Here is a tiny trained network, its code and every weight. The questions are about switching its units off for an input and a class, where a switched-off unit gives its printed mean instead of its output.

import numpy as np


def w(rows, s, z=0):
    codes = np.array(rows[::2]) - 128.0
    scale = np.full(codes.shape[1], s)
    scale[-1] = z or s
    return codes * scale


def norm(h):
    return h / np.sqrt((h * h).mean(-1, keepdims=True) + 1e-5)


def f(y):
    return np.maximum(y, 0)


def log_softmax(a):
    a = a - a.max(-1, keepdims=True)
    return a - np.log(np.exp(a).sum(-1, keepdims=True))


def net(x, mask):
    res = np.array(x, float).reshape(1, 4) / 4 @ E
    u = 0
    for l in range(3):
        y = f(norm(res) @ A[l][:, :-1].T + A[l][:, -1])
        res = res + np.where(mask[u : u + 8], y, B[l][:, -1]) @ B[l][:, :-1]
        u += 8
    return log_softmax(norm(res)[-1] @ U[:, :-1].T + U[:, -1])


A, B = {}, {}
E = w([
[171,165,165,64,61,3,161],'x0',
[191,215,201,73,127,162,37],'x1',
[172,126,1,176,77,111,44],'x2',
[86,167,147,160,128,89,109],'x3',
],0.0065)
A[0] = w([
[33,85,129,23,194,108,85,17],'L0N1',
[160,89,255,138,175,118,162,117],'L0N2',
[172,166,158,129,139,149,113,54],'L0N3',
[136,52,197,96,93,178,147,57],'L0N4',
[49,69,131,140,206,196,61,5],'L0N5',
[101,64,93,168,167,121,233,84],'L0N6',
[165,110,137,116,74,45,191,84],'L0N7',
[92,135,120,195,211,205,109,71],'L0N8',
],0.0079,0.0027)
B[0] = w([
[147,122,143,136,218,181,181,150],'L0N1',
[151,237,50,169,139,60,81,214],'L0N2',
[189,152,196,179,152,254,127,161],'L0N3',
[24,151,123,179,210,78,44,169],'L0N4',
[94,136,185,17,135,186,65,219],'L0N5',
[143,110,129,185,133,121,135,254],'L0N6',
[66,37,171,85,122,95,106,207],'L0N7',
[93,107,104,84,48,127,175,230],'L0N8',
],0.0067,0.0061)
A[1] = w([
[102,82,119,36,126,112,90,39],'L1N1',
[111,93,154,167,219,132,72,189],'L1N2',
[107,190,167,31,177,97,221,112],'L1N3',
[98,65,155,196,129,75,230,46],'L1N4',
[198,83,163,110,58,207,125,37],'L1N5',
[133,130,32,86,34,137,64,2],'L1N6',
[177,65,41,201,106,83,80,10],'L1N7',
[99,218,68,62,255,126,255,55],'L1N8',
],0.0064,0.00094)
B[1] = w([
[110,126,140,101,86,65,153,182],'L1N1',
[156,126,114,114,85,89,120,203],'L1N2',
[92,30,151,161,103,176,72,206],'L1N3',
[190,231,84,106,150,210,119,255],'L1N4',
[114,128,138,193,109,100,146,179],'L1N5',
[108,91,153,201,142,104,35,230],'L1N6',
[110,141,171,204,191,154,98,234],'L1N7',
[148,96,194,255,191,105,18,201],'L1N8',
],0.009,0.0042)
A[2] = w([
[67,111,40,22,98,72,43,254],'L2N1',
[149,181,139,57,88,89,100,172],'L2N2',
[49,121,26,159,151,136,191,159],'L2N3',
[196,188,138,128,123,74,165,85],'L2N4',
[122,233,106,92,120,255,73,77],'L2N5',
[222,169,210,98,101,146,95,66],'L2N6',
[109,83,64,88,144,220,118,173],'L2N7',
[77,67,230,75,114,174,158,180],'L2N8',
],0.0086,0.0026)
B[2] = w([
[48,66,164,82,192,237,142,242],'L2N1',
[115,54,55,84,113,174,230,192],'L2N2',
[226,255,101,12,99,81,185,242],'L2N3',
[62,82,146,172,169,137,131,154],'L2N4',
[172,117,60,122,124,9,242,253],'L2N5',
[166,174,80,120,154,132,182,220],'L2N6',
[102,118,227,65,100,50,197,230],'L2N7',
[89,42,57,170,42,188,102,217],'L2N8',
],0.0071,0.005)
U = w([
[103,99,191,249,167,161,39,248],'0',
[60,37,147,81,86,159,163,50],'1',
[201,181,110,147,140,120,212,84],'2',
],0.014,0.0018)

Each question gives the input, the list of numbers given to net, and the class t.
The units are the neurons (one row each of A and B). Each row of codes is followed by its name. A weight is (code - 128) times the scale printed after its matrix; where a second scale follows, it is the last column's (A, B and U).
mask holds one flag per neuron, layer by layer. A switched-off neuron (its flag False) gives its mean, the last column of its row in B, instead of its output. The means were averaged over made-up inputs and are rounded, as every weight is.
A unit's drop is (log p(t) with every unit on - log p(t) with that unit switched off) / (log p(t) with every unit on - log p(t) with every unit switched off).
The circuit of an input: a set's keep is (log p(t) with only the set's units on - log p(t) with every unit switched off) / (log p(t) with every unit on - log p(t) with every unit switched off). Starting from the 12 units with the biggest drops (on a tie, the unit counted first), units are removed one at a time, each time the one whose removal leaves the highest keep (on an exact tie, the one counted first), for as long as the keep stays at least 0.8.
circuit, biggest first: the units of the circuit, biggest drop first
top k neurons: the k neurons with the biggest drops, biggest first
drop of u: that unit's drop, to one decimal
input [7,6,8,2], class 0: circuit, biggest first -> [L1N6]
input [-7,-2,5,-3], class 1: top 2 neurons -> [L0N5 L1N8]
input [2,2,-2,0], class 0: top 3 neurons -> [L1N4 L0N5 L2N3]
input [-7,1,5,-6], class 1: top 2 neurons -> [L0N5 L1N8]
input [-5,-8,-6,-2], class 2: top 3 neurons -> [L0N6 L1N4 L2N3]
input [6,-1,5,1], class 1: top 2 neurons -> [L0N7 L0N6]
input [-6,-7,3,-3], class 2: top 3 neurons -> [L2N3 L0N6 L0N7]
input [-8,-4,6,-3], class 1: top 3 neurons -> [L0N5 L1N8 L2N7]
input [7,6,8,0], class 0: top 2 neurons -> [L1N6 L0N5]
input [6,1,-7,0], class 0: top 2 neurons -> [L1N8 L0N2]
input [5,-7,-2,-4], class 2: top 2 neurons -> [L0N5 L1N4]
input [8,-4,5,8], class 1: top 2 neurons -> [L0N7 L1N8]
input [5,4,-7,3], class 0: top 2 neurons -> [L1N3 L0N2]
input [1,-4,-8,6], class 0: circuit, biggest first -> [L1N8]
input [3,-7,-1,6], class 2: drop of L1N4 -> 0.1
input [-3,-5,0,2], class 2: drop of L0N7 -> 0.1
input [4,4,-3,8], class 1: drop of L1N4 -> 2.5
